Here is a tiny trained network, its code and every weight. The questions are about switching its units off for an input and a target symbol, where a switched-off unit gives its printed mean instead of its output.

import numpy as np


def w(rows, s, z=0):
    codes = np.array(rows[::2]) - 128.0
    scale = np.full(codes.shape[1], s)
    scale[-1] = z or s
    return codes * scale


def f(y):
    return y / 2 * (1 + np.tanh(0.7978845608 * (y + 0.044715 * y**3)))


def softmax(a):
    e = np.exp(a - a.max(-1, keepdims=True))
    return e / e.sum(-1, keepdims=True)


def log_softmax(a):
    a = a - a.max(-1, keepdims=True)
    return a - np.log(np.exp(a).sum(-1, keepdims=True))


def net(x, mask):
    ids = ['ΘΞΠΦβγεζηλμσψ'.index(c) for c in x.split()]
    T = len(ids)
    res = E[ids] + P[:T]
    r = res
    for j in range(3):
        rows = slice(3 * j, 3 * j + 3)
        q, k, v = (r @ M[0][rows].T for M in (Q, K, V))
        z = softmax(np.where(np.tri(T) > 0, q @ k.T / 3**0.5, -1e9)) @ v
        o = O[0][rows]
        res = res + np.where(mask[j], z, o[:, -1]) @ o[:, :-1]
    y = f(res @ A[0][:, :-1].T + A[0][:, -1])
    res = res + np.where(mask[3:11], y, B[0][:, -1]) @ B[0][:, :-1]
    return log_softmax(res[-1] @ U[:, :-1].T + U[:, -1])


Q, K, V, O, A, B = {}, {}, {}, {}, {}, {}
E = w([
[173,166,103,186],'Θ',
[57,119,213,84],'Ξ',
[73,156,220,197],'Π',
[164,131,112,118],'Φ',
[151,163,174,204],'β',
[93,125,249,32],'γ',
[145,114,71,129],'ε',
[143,132,90,154],'ζ',
[147,153,52,209],'η',
[131,127,36,142],'λ',
[142,99,54,109],'μ',
[242,178,158,102],'σ',
[161,149,107,141],'ψ',
],0.014)
P = w([
[131,80,104,148],'0',
[108,183,132,228],'1',
[146,68,117,136],'2',
[104,242,109,125],'3',
[153,64,122,164],'4',
[48,165,96,2],'5',
],0.016)
Q[0] = w([
[147,5,134,178],'h0',
[215,87,101,165],'h0',
[114,117,159,188],'h0',
[137,176,125,131],'h1',
[126,136,64,78],'h1',
[211,99,101,228],'h1',
[154,180,156,115],'h2',
[88,235,141,133],'h2',
[69,137,151,134],'h2',
],0.013)
K[0] = w([
[189,66,118,126],'h0',
[244,29,79,191],'h0',
[177,61,198,142],'h0',
[115,164,160,227],'h1',
[100,218,176,119],'h1',
[146,53,188,148],'h1',
[164,100,41,136],'h2',
[79,111,16,169],'h2',
[46,87,110,125],'h2',
],0.011)
V[0] = w([
[164,160,97,120],'h0',
[177,97,187,204],'h0',
[197,121,52,137],'h0',
[226,213,199,205],'h1',
[192,110,218,66],'h1',
[65,71,58,202],'h1',
[255,154,116,104],'h2',
[122,122,159,20],'h2',
[9,132,121,76],'h2',
],0.009)
O[0] = w([
[105,143,173,140,163],'h0',
[63,97,83,52,128],'h0',
[108,116,207,80,199],'h0',
[25,64,104,243,218],'h1',
[184,102,109,203,41],'h1',
[85,162,101,2,190],'h1',
[178,65,31,171,169],'h2',
[190,75,153,81,2],'h2',
[158,169,191,129,34],'h2',
],0.009,0.0064)
A[0] = w([
[148,92,4,81,86],'n0',
[77,182,206,84,82],'n1',
[162,58,46,179,133],'n2',
[145,229,85,223,217],'n3',
[138,138,112,54,109],'n4',
[182,17,158,34,255],'n5',
[180,1,168,172,88],'n6',
[168,216,123,143,140],'n7',
],0.0092,0.0075)
B[0] = w([
[193,137,38,57,183],'n0',
[118,181,158,220,173],'n1',
[170,254,118,155,209],'n2',
[212,24,136,66,252],'n3',
[220,88,156,108,154],'n4',
[141,123,227,243,203],'n5',
[70,140,178,18,174],'n6',
[209,214,251,18,147],'n7',
],0.0071,0.013)
U = w([
[88,108,108,157,206],'Θ',
[178,64,138,17,2],'Ξ',
[117,90,101,94,117],'Π',
[134,49,143,43,192],'Φ',
[106,77,118,134,140],'β',
[196,205,95,168,101],'γ',
[124,156,149,54,108],'ε',
[84,107,112,1,30],'ζ',
[39,218,137,182,151],'η',
[110,197,175,150,158],'λ',
[142,171,158,36,42],'μ',
[155,69,110,206,130],'σ',
[114,83,185,124,162],'ψ',
],0.0095,0.0031)

Each question gives the input, a string of symbols that net reads in full, and the target symbol t.
The units are the heads (3 rows each of Q, K, V and O) and the neurons (one row each of A and B). Each row of codes is followed by its name. A weight is (code - 128) times the scale printed after its matrix; where a second scale follows, it is the last column's (O, A, B and U).
mask holds one flag per unit, heads first, then neurons. A switched-off unit (its flag False) gives its mean, the last column of its rows in O or B, instead of its output. The means were averaged over made-up inputs and are rounded, as every weight is.
A unit's drop is (log p(t) with every unit on - log p(t) with that unit switched off) / (log p(t) with every unit on - log p(t) with every unit switched off).
The circuit of an input: a set's keep is (log p(t) with only the set's units on - log p(t) with every unit switched off) / (log p(t) with every unit on - log p(t) with every unit switched off). Starting from all 11 units, units are removed one at a time, each time the one whose removal leaves the highest keep (on an exact tie, the one counted first), for as long as the keep stays at least 0.8.
circuit, biggest first: the units of the circuit, biggest drop first
unit that matters most: the unit with the biggest drop
top k neurons: the k neurons with the biggest drops, biggest first
heads that matter: for each layer, one digit per head in row order, 1 if its drop is at least 0.15 and else 0, layers parted by /
input η η σ η ε, target γ: circuit, biggest first : n2, h2
input γ η μ, target ψ: top 2 neurons : n5, n6
input η γ ε γ Θ, target ψ: top 2 neurons : n2, n5
input σ Θ μ μ Ξ ε, target μ: circuit, biggest first : h1, h0
input λ η Φ σ, target η: unit that matters most : h1
input Ξ Π η Π η, target η: circuit, biggest first : h0, h2, n3
input Π σ λ η λ, target γ: circuit, biggest first : h2, n2
input σ η Φ, target γ: circuit, biggest first : n2, h2
input η λ γ η ε, target ψ: circuit, biggest first : h2, n5, h0
input η Φ λ η ε Ξ, target η: heads that matter : 010
input λ Ξ ε, target λ: heads that matter : 011
input η η σ Φ, target η: top 3 neurons : n1, n0, n4
input ψ μ Ξ, target λ: circuit, biggest first : h2, n3, n1
input μ σ Θ, target γ: circuit, biggest first : h2, n2
input ε μ Ξ γ η Θ, target γ: heads that matter : 110
input η γ μ, target ψ: top 2 neurons : n5, n2
input Π ε Θ σ Ξ β, target σ: circuit, biggest first : h1
input Ξ ζ Φ η ε η, target η: circuit, biggest first : h1, n3
input Φ Ξ ψ σ λ, target γ: top 2 neurons : n2, n3
input γ σ σ γ, target σ: unit that matters most : h1
input η Ξ σ η, target Ξ: heads that matter : 000
input Π β ε η γ β, target η: top 2 neurons : n1, n0
input Ξ μ Φ, target ψ: top 3 neurons : n5, n2, n0
input β η Φ η ψ γ, target η: heads that matter : 010
